Below are the code and all the weights of a small trained network. Each question names an input and a target symbol and asks about switching units off, where a switched-off unit gives its printed mean instead of its output.

import numpy as np


def w(rows, s, z=0):
    codes = np.array(rows[::2]) - 128.0
    scale = np.full(codes.shape[1], s)
    scale[-1] = z or s
    return codes * scale


def norm(h):
    return h / np.sqrt((h * h).mean(-1, keepdims=True) + 1e-5)


def f(y):
    return y / 2 * (1 + np.tanh(0.7978845608 * (y + 0.044715 * y**3)))


def softmax(a):
    e = np.exp(a - a.max(-1, keepdims=True))
    return e / e.sum(-1, keepdims=True)


def log_softmax(a):
    a = a - a.max(-1, keepdims=True)
    return a - np.log(np.exp(a).sum(-1, keepdims=True))


def net(x, mask):
    ids = ['αβεζηθλξπστφω'.index(c) for c in x.split()]
    T = len(ids)
    res = E[ids] + P[:T]
    u = 0
    for l in range(2):
        q, k, v = (norm(res) @ M[l].T for M in (Q, K, V))
        z = softmax(np.where(np.tri(T) > 0, q @ k.T / 2**0.5, -1e9)) @ v
        res = res + np.where(mask[u], z, O[l][:, -1]) @ O[l][:, :-1]
        u += 1
        y = f(norm(res) @ A[l][:, :-1].T + A[l][:, -1])
        res = res + np.where(mask[u : u + 16], y, B[l][:, -1]) @ B[l][:, :-1]
        u += 16
    return log_softmax(norm(res)[-1] @ U[:, :-1].T + U[:, -1])


Q, K, V, O, A, B = {}, {}, {}, {}, {}, {}
E = w([
[164,60,198,184],'α',
[148,123,79,196],'β',
[168,133,165,177],'ε',
[201,133,210,177],'ζ',
[154,122,132,179],'η',
[236,14,208,151],'θ',
[210,153,216,182],'λ',
[255,112,249,171],'ξ',
[160,135,135,177],'π',
[146,43,110,142],'σ',
[113,177,79,184],'τ',
[117,223,95,77],'φ',
[120,150,126,15],'ω',
],0.0044)
P = w([
[251,133,122,144],'0',
[233,137,119,147],'1',
[214,137,116,149],'2',
[193,134,126,154],'3',
[173,132,136,161],'4',
[156,129,141,161],'5',
[140,124,143,170],'6',
[123,115,159,169],'7',
[106,112,169,174],'8',
[89,112,178,172],'9',
[61,100,190,184],'10',
[48,102,198,188],'11',
[25,87,199,192],'12',
],0.0029)
Q[0] = w([
[107,170,119,94],'L0H0',
[168,99,158,248],'L0H0',
],0.014)
K[0] = w([
[219,119,139,119],'L0H0',
[2,117,130,113],'L0H0',
],0.013)
V[0] = w([
[43,254,204,107],'L0H0',
[49,158,96,254],'L0H0',
],0.0032)
O[0] = w([
[242,166,65,25,2],'L0H0',
[251,137,58,213,201],'L0H0',
],0.0034,0.0024)
A[0] = w([
[138,135,121,130,129],'L0N0',
[128,128,129,129,125],'L0N1',
[134,132,128,134,119],'L0N2',
[130,133,106,101,3],'L0N3',
[128,132,99,89,23],'L0N4',
[182,177,131,113,116],'L0N5',
[119,131,112,60,81],'L0N6',
[53,232,105,103,136],'L0N7',
[125,135,109,75,77],'L0N8',
[72,139,168,103,95],'L0N9',
[93,207,9,183,114],'L0N10',
[93,137,71,131,149],'L0N11',
[129,87,125,95,144],'L0N12',
[140,128,103,141,141],'L0N13',
[84,138,30,176,153],'L0N14',
[132,120,85,2,92],'L0N15',
],0.0048,0.0042)
B[0] = w([
[113,132,121,122,131],'L0N0',
[128,128,128,128,126],'L0N1',
[120,131,126,127,127],'L0N2',
[91,101,133,231,8],'L0N3',
[99,92,146,232,10],'L0N4',
[83,174,101,120,106],'L0N5',
[100,61,140,199,20],'L0N6',
[197,107,73,86,77],'L0N7',
[95,83,137,192,20],'L0N8',
[174,101,118,197,63],'L0N9',
[3,71,146,56,180],'L0N10',
[101,111,76,104,122],'L0N11',
[173,99,142,115,126],'L0N12',
[108,136,113,104,172],'L0N13',
[36,131,78,57,226],'L0N14',
[36,45,195,183,33],'L0N15',
],0.0029,0.0014)
Q[1] = w([
[138,39,197,110],'L1H0',
[144,254,114,101],'L1H0',
],0.0074)
K[1] = w([
[3,163,222,128],'L1H0',
[224,96,52,46],'L1H0',
],0.0078)
V[1] = w([
[212,1,37,59],'L1H0',
[42,62,108,143],'L1H0',
],0.0026)
O[1] = w([
[133,2,112,118,158],'L1H0',
[194,116,100,78,2],'L1H0',
],0.0036,0.00037)
A[1] = w([
[135,118,135,115,109],'L1N0',
[138,130,126,129,128],'L1N1',
[128,128,128,128,128],'L1N2',
[139,98,140,3,179],'L1N3',
[126,153,117,97,48],'L1N4',
[191,134,117,152,148],'L1N5',
[88,92,117,159,67],'L1N6',
[132,128,127,127,130],'L1N7',
[157,99,36,100,100],'L1N8',
[121,204,101,63,1],'L1N9',
[127,128,129,129,128],'L1N10',
[41,121,114,167,67],'L1N11',
[131,130,123,130,130],'L1N12',
[52,141,75,149,124],'L1N13',
[168,210,170,186,159],'L1N14',
[31,237,112,83,103],'L1N15',
],0.0051,0.0034)
B[1] = w([
[123,139,144,119,112],'L1N0',
[126,130,118,124,132],'L1N1',
[128,128,128,128,128],'L1N2',
[51,131,131,2,134],'L1N3',
[140,134,194,118,68],'L1N4',
[118,140,58,111,207],'L1N5',
[153,141,168,176,115],'L1N6',
[127,129,125,127,130],'L1N7',
[247,115,143,77,127],'L1N8',
[151,150,224,126,80],'L1N9',
[128,128,128,128,129],'L1N10',
[169,91,148,195,119],'L1N11',
[130,127,124,128,131],'L1N12',
[209,79,141,163,157],'L1N13',
[66,91,79,83,254],'L1N14',
[227,106,94,64,147],'L1N15',
],0.0041,0.0021)
U = w([
[221,139,48,168,166],'α',
[76,58,189,206,203],'β',
[197,57,227,120,23],'ε',
[42,190,88,146,72],'ζ',
[86,134,154,2,178],'η',
[34,167,57,136,2],'θ',
[38,154,63,140,8],'λ',
[207,182,249,151,94],'ξ',
[107,21,140,136,163],'π',
[199,168,83,40,192],'σ',
[48,122,125,65,98],'τ',
[126,239,164,166,116],'φ',
[121,227,164,172,170],'ω',
],0.0093,0.0048)

Each question gives the input, a string of symbols that net reads in full, and the target symbol t.
The units are the heads (2 rows each of Q, K, V and O) and the neurons (one row each of A and B). Each row of codes is followed by its name. A weight is (code - 128) times the scale printed after its matrix; where a second scale follows, it is the last column's (O, A, B and U).
mask holds one flag per unit, layer by layer, with each layer's heads first. A switched-off unit (its flag False) gives its mean, the last column of its rows in O or B, instead of its output. The means were averaged over made-up inputs and are rounded, as every weight is.
A unit's drop is (log p(t) with every unit on - log p(t) with that unit switched off) / (log p(t) with every unit on - log p(t) with every unit switched off).
The circuit of an input: a set's keep is (log p(t) with only the set's units on - log p(t) with every unit switched off) / (log p(t) with every unit on - log p(t) with every unit switched off). Starting from the 12 units with the biggest drops (on a tie, the unit counted first), units are removed one at a time, each time the one whose removal leaves the highest keep (on an exact tie, the one counted first), for as long as the keep stays at least 0.8.
units of the circuit, in order: the units of the circuit, biggest drop first
k most important neurons: the k neurons with the biggest drops, biggest first
k most important neurons of layer l: the k neurons of layer l with the biggest drops, biggest first
drop when u is switched off: that unit's drop, to one decimal
input σ σ τ θ η σ σ σ α ω ξ, target η: units of the circuit, in order : (L0H0; L1N3)
input α β τ τ β π β φ θ, target σ: units of the circuit, in order : (L0H0)
input α θ θ σ τ ζ, target α: units of the circuit, in order : (L0H0; L1N14)
input α η λ σ η ω β τ, target σ: units of the circuit, in order : (L0H0; L1N15; L0N10)
input τ β β ε σ β ε θ σ ε τ β σ, target α: units of the circuit, in order : (L0H0; L1H0)
input τ σ σ β λ τ σ β σ τ φ, target σ: 2 most important neurons : (L1N15; L0N7)
input ξ σ σ φ, target η: units of the circuit, in order : (L1N3; L0N10)
input σ τ σ β ζ ζ φ π ξ ω τ φ α, target σ: units of the circuit, in order : (L0H0; L1H0)
input ω ω ξ σ, target η: 2 most important neurons : (L1N3; L0N15)
input α φ β, target σ: units of the circuit, in order : (L0H0; L1N8; L0N10)
input σ λ α τ α ξ ξ α ω σ σ σ τ, target α: 4 most important neurons : (L1N15; L1N13; L1N14; L1N11)
input θ τ β τ σ τ ζ ξ, target α: units of the circuit, in order : (L0H0; L1N5)
input σ β π α λ θ τ σ ω τ, target η: 2 most important neurons : (L0N10; L1N3)
input ω σ σ λ λ η σ σ σ τ π, target α: units of the circuit, in order : (L0H0)
input θ ξ θ θ, target β: units of the circuit, in order : (L0H0; L1N15)
input ω τ α ω σ φ, target η: units of the circuit, in order : (L1N3; L0N10)
input τ η σ λ τ θ α, target α: 2 most important neurons : (L0N10; L1N5)
input ω τ σ θ ω θ, target η: units of the circuit, in order : (L0H0; L1N3)
input φ σ θ η α ξ ξ σ φ β ω ζ τ, target η: 3 most important neurons : (L0N10; L0N14; L1N3)
input ζ τ ζ ζ τ σ σ β θ θ φ π, target σ: units of the circuit, in order : (L0H0)
input ζ φ α τ λ τ ξ θ σ θ σ τ θ, target α: 2 most important neurons : (L0N10; L1N5)
input ξ σ τ λ α σ τ λ, target α: 2 most important neurons of layer 1 : (L1N14; L1N5)
input ζ σ β θ σ θ σ σ ξ, target β: drop when L1N14 is switched off : 0.2
input τ σ σ σ β, target β: drop when L0N5 is switched off : 0.0
input α β σ τ σ σ λ φ σ λ φ θ η, target σ: drop when L1N8 is switched off : 0.1
input σ π ω α τ τ, target σ: drop when L0H0 is switched off : 0.6
input π σ α, target β: units of the circuit, in order : (L0H0)
input η τ τ ε σ η β φ σ, target σ: 2 most important neurons of layer 1 : (L1N8; L1N14)
